Below is a small trained network, with its code and all its weights. Each question gives an input and a class and asks what happens when units are switched off, that is, made to give their printed mean instead of their output.

import numpy as np


def w(rows, s, z=0):
    codes = np.array(rows[::2]) - 128.0
    scale = np.full(codes.shape[1], s)
    scale[-1] = z or s
    return codes * scale


def norm(h):
    return h / np.sqrt((h * h).mean(-1, keepdims=True) + 1e-5)


def f(y):
    return y / 2 * (1 + np.tanh(0.7978845608 * (y + 0.044715 * y**3)))


def log_softmax(a):
    a = a - a.max(-1, keepdims=True)
    return a - np.log(np.exp(a).sum(-1, keepdims=True))


def net(x, mask):
    res = np.array(x, float).reshape(1, 3) / 4 @ E
    u = 0
    for l in range(2):
        y = f(norm(res) @ A[l][:, :-1].T + A[l][:, -1])
        res = res + np.where(mask[u : u + 13], y, B[l][:, -1]) @ B[l][:, :-1]
        u += 13
    return log_softmax(norm(res)[-1] @ U[:, :-1].T + U[:, -1])


A, B = {}, {}
E = w([
[65,133,167,204,197,119,133,165,128,217,94,57],'x0',
[98,2,82,103,135,73,76,140,113,241,146,156],'x1',
[122,193,173,166,166,63,68,117,173,122,243,98],'x2',
],0.0071)
A[0] = w([
[62,94,122,181,169,176,172,146,84,201,93,72,14],'0.n1',
[6,108,169,149,170,155,224,226,81,196,110,143,35],'0.n2',
[125,187,68,230,155,105,157,155,22,169,172,90,97],'0.n3',
[145,43,25,46,5,116,129,163,100,199,112,174,69],'0.n4',
[149,254,166,176,66,144,207,166,70,90,105,131,135],'0.n5',
[143,124,135,137,168,99,52,101,163,115,197,69,117],'0.n6',
[165,67,47,106,92,189,165,130,77,61,86,220,5],'0.n7',
[196,48,47,81,64,200,165,71,115,76,92,195,40],'0.n8',
[182,138,93,78,87,157,157,60,162,50,158,167,66],'0.n9',
[52,153,123,140,178,114,46,88,178,195,181,208,105],'0.n10',
[57,75,140,186,193,170,134,170,28,204,107,98,88],'0.n11',
[128,59,75,22,35,199,141,137,85,31,86,169,6],'0.n12',
[194,48,100,74,113,31,55,109,112,154,189,129,46],'0.n13',
],0.0058,0.0031)
B[0] = w([
[111,150,123,171,103,183,114,217,50,139,107,116,202],'0.n1',
[58,174,120,210,120,177,111,162,114,141,165,85,210],'0.n2',
[133,153,112,135,81,147,103,111,79,153,90,88,179],'0.n3',
[162,186,61,170,102,125,120,103,186,74,139,73,252],'0.n4',
[152,80,28,119,134,104,156,83,169,103,133,100,254],'0.n5',
[87,60,207,71,134,106,97,115,133,143,89,182,191],'0.n6',
[105,96,137,40,156,126,91,78,80,120,72,199,226],'0.n7',
[87,103,120,71,180,72,162,77,21,174,75,186,249],'0.n8',
[123,130,98,132,122,168,24,175,90,175,59,162,209],'0.n9',
[173,73,95,65,83,168,136,90,170,109,188,166,191],'0.n10',
[122,176,170,204,73,190,84,136,111,133,99,155,233],'0.n11',
[147,130,144,78,198,203,116,77,2,169,95,168,248],'0.n12',
[114,188,154,182,75,84,175,132,155,153,168,76,196],'0.n13',
],0.0071,0.0064)
A[1] = w([
[183,128,122,167,182,115,226,129,144,76,60,51,33],'1.n1',
[153,119,59,95,189,165,135,138,205,60,96,71,123],'1.n2',
[94,120,197,187,155,117,69,160,135,139,167,122,141],'1.n3',
[199,119,113,156,96,130,87,134,190,101,134,157,36],'1.n4',
[153,124,142,71,114,44,149,114,150,131,147,150,156],'1.n5',
[161,84,208,89,128,126,100,170,171,84,159,162,111],'1.n6',
[124,86,200,130,79,100,130,144,170,172,158,143,114],'1.n7',
[89,128,130,168,138,165,105,254,78,179,102,109,46],'1.n8',
[123,124,86,112,148,118,199,73,99,106,94,79,143],'1.n9',
[156,104,44,117,93,50,108,134,87,169,140,128,21],'1.n10',
[93,120,104,128,107,97,48,90,149,122,145,117,91],'1.n11',
[112,90,201,79,146,90,96,187,151,150,178,159,5],'1.n12',
[140,138,188,127,115,70,139,148,152,124,197,121,184],'1.n13',
],0.0089,0.0031)
B[1] = w([
[138,11,138,108,55,181,80,81,160,255,160,42,184],'1.n1',
[186,132,227,187,115,104,84,120,189,217,160,93,190],'1.n2',
[143,114,100,64,83,105,177,108,72,121,100,181,232],'1.n3',
[97,94,68,179,249,65,185,116,121,52,125,181,146],'1.n4',
[99,180,117,176,100,184,163,188,73,151,79,77,169],'1.n5',
[125,123,233,107,152,105,80,140,69,154,39,185,156],'1.n6',
[129,78,169,59,206,159,143,165,134,61,152,145,185],'1.n7',
[142,232,84,229,163,139,158,140,138,42,33,37,254],'1.n8',
[113,89,217,54,128,137,73,175,172,184,178,153,225],'1.n9',
[172,233,184,206,147,66,170,99,168,132,143,57,160],'1.n10',
[138,127,95,134,153,78,178,151,139,76,189,120,176],'1.n11',
[4,52,182,31,21,160,219,165,112,76,120,152,163],'1.n12',
[108,37,100,106,99,206,115,195,118,139,96,169,181],'1.n13',
],0.0069)
U = w([
[108,136,208,138,173,168,179,216,174,219,105,157,3],'0',
[53,220,62,232,86,213,154,204,64,109,27,23,215],'1',
[21,46,221,34,65,125,196,239,71,34,152,187,190],'2',
[192,62,221,135,82,191,37,72,239,237,180,14,124],'3',
[98,130,37,175,62,49,223,188,197,44,247,79,54],'4',
[221,135,206,168,211,32,48,120,213,41,170,192,70],'5',
[147,130,69,4,196,194,54,47,35,169,38,208,211],'6',
[167,251,115,105,77,2,174,75,87,186,191,87,92],'7',
],0.0099,0.0058)

Each question gives the input, the list of numbers given to net, and the class t.
The units are the neurons (one row each of A and B). Each row of codes is followed by its name. A weight is (code - 128) times the scale printed after its matrix; where a second scale follows, it is the last column's (A, B and U).
mask holds one flag per neuron, layer by layer. A switched-off neuron (its flag False) gives its mean, the last column of its row in B, instead of its output. The means were averaged over made-up inputs and are rounded, as every weight is.
A unit's drop is (log p(t) with every unit on - log p(t) with that unit switched off) / (log p(t) with every unit on - log p(t) with every unit switched off).
The circuit of an input: a set's keep is (log p(t) with only the set's units on - log p(t) with every unit switched off) / (log p(t) with every unit on - log p(t) with every unit switched off). Starting from the 12 units with the biggest drops (on a tie, the unit counted first), units are removed one at a time, each time the one whose removal leaves the highest keep (on an exact tie, the one counted first), for as long as the keep stays at least 0.8.
circuit, biggest first: the units of the circuit, biggest drop first
most important unit: the unit with the biggest drop
k most important neurons: the k neurons with the biggest drops, biggest first
top k neurons in layer l: the k neurons of layer l with the biggest drops, biggest first
drop when u is switched off: that unit's drop, to one decimal
input [-4,3,3], class 4: most important unit : 0.n4
input [-4,8,5], class 4: 2 most important neurons : (0.n4, 0.n13)
input [3,-4,-7], class 6: 2 most important neurons : (0.n5, 0.n7)
input [2,7,1], class 4: 2 most important neurons : (0.n10, 0.n12)
input [5,-4,5], class 3: 2 most important neurons : (0.n9, 0.n5)
input [6,5,4], class 1: 3 most important neurons : (1.n8, 0.n11, 0.n1)
input [6,-5,7], class 3: top 3 neurons in layer 1 : (1.n12, 1.n8, 1.n4)
input [6,-5,4], class 3: 2 most important neurons : (0.n5, 0.n9)
input [1,-5,-4], class 3: 2 most important neurons : (0.n5, 1.n2)
input [5,-7,-8], class 3: 4 most important neurons : (0.n5, 1.n1, 0.n9, 1.n9)
input [-4,-8,3], class 3: top 4 neurons in layer 0 : (0.n5, 0.n11, 0.n7, 0.n10)
input [7,-1,7], class 2: 2 most important neurons : (0.n6, 0.n10)
input [-7,5,6], class 2: 2 most important neurons : (0.n6, 0.n5)
input [-3,2,1], class 7: circuit, biggest first : (0.n13)
input [4,7,4], class 2: drop when 0.n10 is switched off : 0.6
input [3,-4,-4], class 3: drop when 0.n9 is switched off : 0.3
input [2,-4,-4], class 3: drop when 0.n5 is switched off : 0.5
input [1,3,-2], class 1: drop when 0.n5 is switched off : 0.0
